[ 76.7 -54.4  61.5   7.5  66.0 -50.5 -34.2 -45.9 -51.2 -50.8 -29.1 -55.4
 -47.9 -33.4  62.1 -33.0  23.1 -29.7 -50.5 -33.1 -39.4 -47.6  71.1 -49.8] : Q501
[-67.0  10.8 -29.2  21.9 -29.2  -0.5  81.3  -9.7   2.1   6.9 -33.1   7.5
  -6.9  76.6 -36.7  78.3 -67.5  79.0   5.6  76.7 -31.5  -7.4 -44.3   6.1] : Q872
[-67.0  62.1 -29.2  21.9 -40.1  -0.5  81.3  -9.7   2.1   6.9 -33.1   7.5
  -6.9  76.6 -36.7  78.3 -67.5  79.0   5.6  76.7 -31.5  -7.4 -44.3   6.1] : Q541
which: [-67.0  10.8 -29.2  21.9 -29.2  -0.5  81.3  -9.7   2.1   6.9 -33.1   7.5
  -6.9  76.6 -36.7  78.3 -67.5  79.0   5.6  76.7 -31.5  -7.4 -44.3   6.1] : Q872
which: [ 76.7 -54.4  61.5   7.5  66.0 -50.5 -34.2 -45.9 -51.2 -50.8 -29.1 -55.4
 -47.9 -33.4  62.1 -33.0  23.1 -29.7 -50.5 -33.1 -39.4 -47.6  71.1 -49.8] : Q501
which: [-67.0  62.1 -29.2  21.9 -40.1  -0.5  81.3  -9.7   2.1   6.9 -33.1   7.5
  -6.9  76.6 -36.7  78.3 -67.5  79.0   5.6  76.7 -31.5  -7.4 -44.3   6.1] : Q541

[-45.5 -22.7  29.1 -43.6] = Q866
[-45.5 -45.7 -45.6 -44.3] = Q329
[-38.6 -45.4 -45.6 -43.6] = Q431
both Q431 Q329:  : [-45.6]
both Q866 Q431:  : [-43.6]
both Q329 Q431:  : [-45.6]
both Q431 Q866:  : [-43.6]
both Q329 Q866:  : [-45.5]
both Q866 Q329:  : [-45.5]
which: [-45.5 -22.7  29.1 -43.6] : Q866

[-14.3 -13.8  -1.3 -38.4 -23.2  52.0 -14.0  -2.4  49.1 -22.0  -4.7   6.2
  52.1 -10.7 -49.5  15.0 -21.7   8.7 -22.6   3.5  20.5 -42.6 -10.2 -30.2
 -18.1  14.1 -22.6  -7.0  13.8  32.6  -3.2]  Q735
[-14.3 -13.8  -1.3 -38.4 -23.2  52.0 -14.0  -2.4  -3.2 -22.0  -4.7   6.2
 -17.0 -10.7 -49.5  15.0 -21.7 -30.3 -22.6   3.5  20.5 -42.6 -10.2 -30.2
  19.6  20.2 -16.7 -11.3 -42.4   8.6  22.8]  Q926
[ 36.8   3.4 -21.0 -23.4 -30.4  49.2  26.5 -23.5   0.5 -18.3 -16.1  27.2
 -18.4 -18.9 -45.8   5.8 -30.0  -9.6  22.0   1.2  16.2 -27.6 -23.9 -29.1
 -21.0  15.9 -36.3  -3.1 -34.4  27.5  49.2]  Q375
[ 36.8   3.4 -21.0 -23.4 -30.4  49.2  26.5 -23.5   0.5 -18.3 -16.1  27.2
 -18.4 -18.9 -45.8   5.8   8.7  -9.6  22.0   1.2  16.2 -27.6 -23.9 -29.1
 -29.5  29.1 -12.7 -16.5  -1.5 -23.5  16.9]  Q153
[ 69.9   1.3 -29.5  19.5   6.0  31.9  18.3  -1.4 -19.2  10.4 -55.7  28.6
  28.7  52.0 -40.9 -21.1  16.6 -26.6  12.2  -1.6   2.6  43.0 -34.4  -2.3
  32.5  22.3 -10.6  -0.3 -16.9 -16.9  40.6]  Q912
both Q912 Q153:  : [-29.5]
both Q912 Q375:  : [-34.4]
both Q926 Q912:  : [52.0]
both Q735 Q153:  : [8.7]
both Q375 Q912:  : [-34.4]
both Q912 Q926:  : [52.0]

[ 33.6  66.4 -44.3  34.2 -35.3 -44.1  34.1 -43.4 -43.9] : Q774
[-31.5  40.6  34.2  41.2  12.1  26.8   4.1  34.2  34.0] : Q712
[ 47.9   0.0 -22.4  -2.7  -4.6  34.1  44.3 -22.1 -22.4] : Q236
[ 42.0 -19.5  11.8 -19.6  24.2  15.0  32.9  26.6  11.4] : Q323
[ 41.8  42.5 -44.9  34.1 -30.9 -42.7  22.5 -44.1 -44.7] : Q539
[ 34.2  26.6  43.6  28.3  22.8  37.0 -19.6  43.4  43.2] : Q656
[ 26.8  -6.8 -19.8 -19.5  43.4 -16.8  72.1 -19.0 -20.0] : Q498
both Q712 Q774:  : [34.2]
both Q498 Q712:  : [26.8]
both Q774 Q712:  : [34.2]
both Q656 Q498:  : [43.4]
both Q236 Q774:  : [34.1]
both Q539 Q236:  : [34.1]

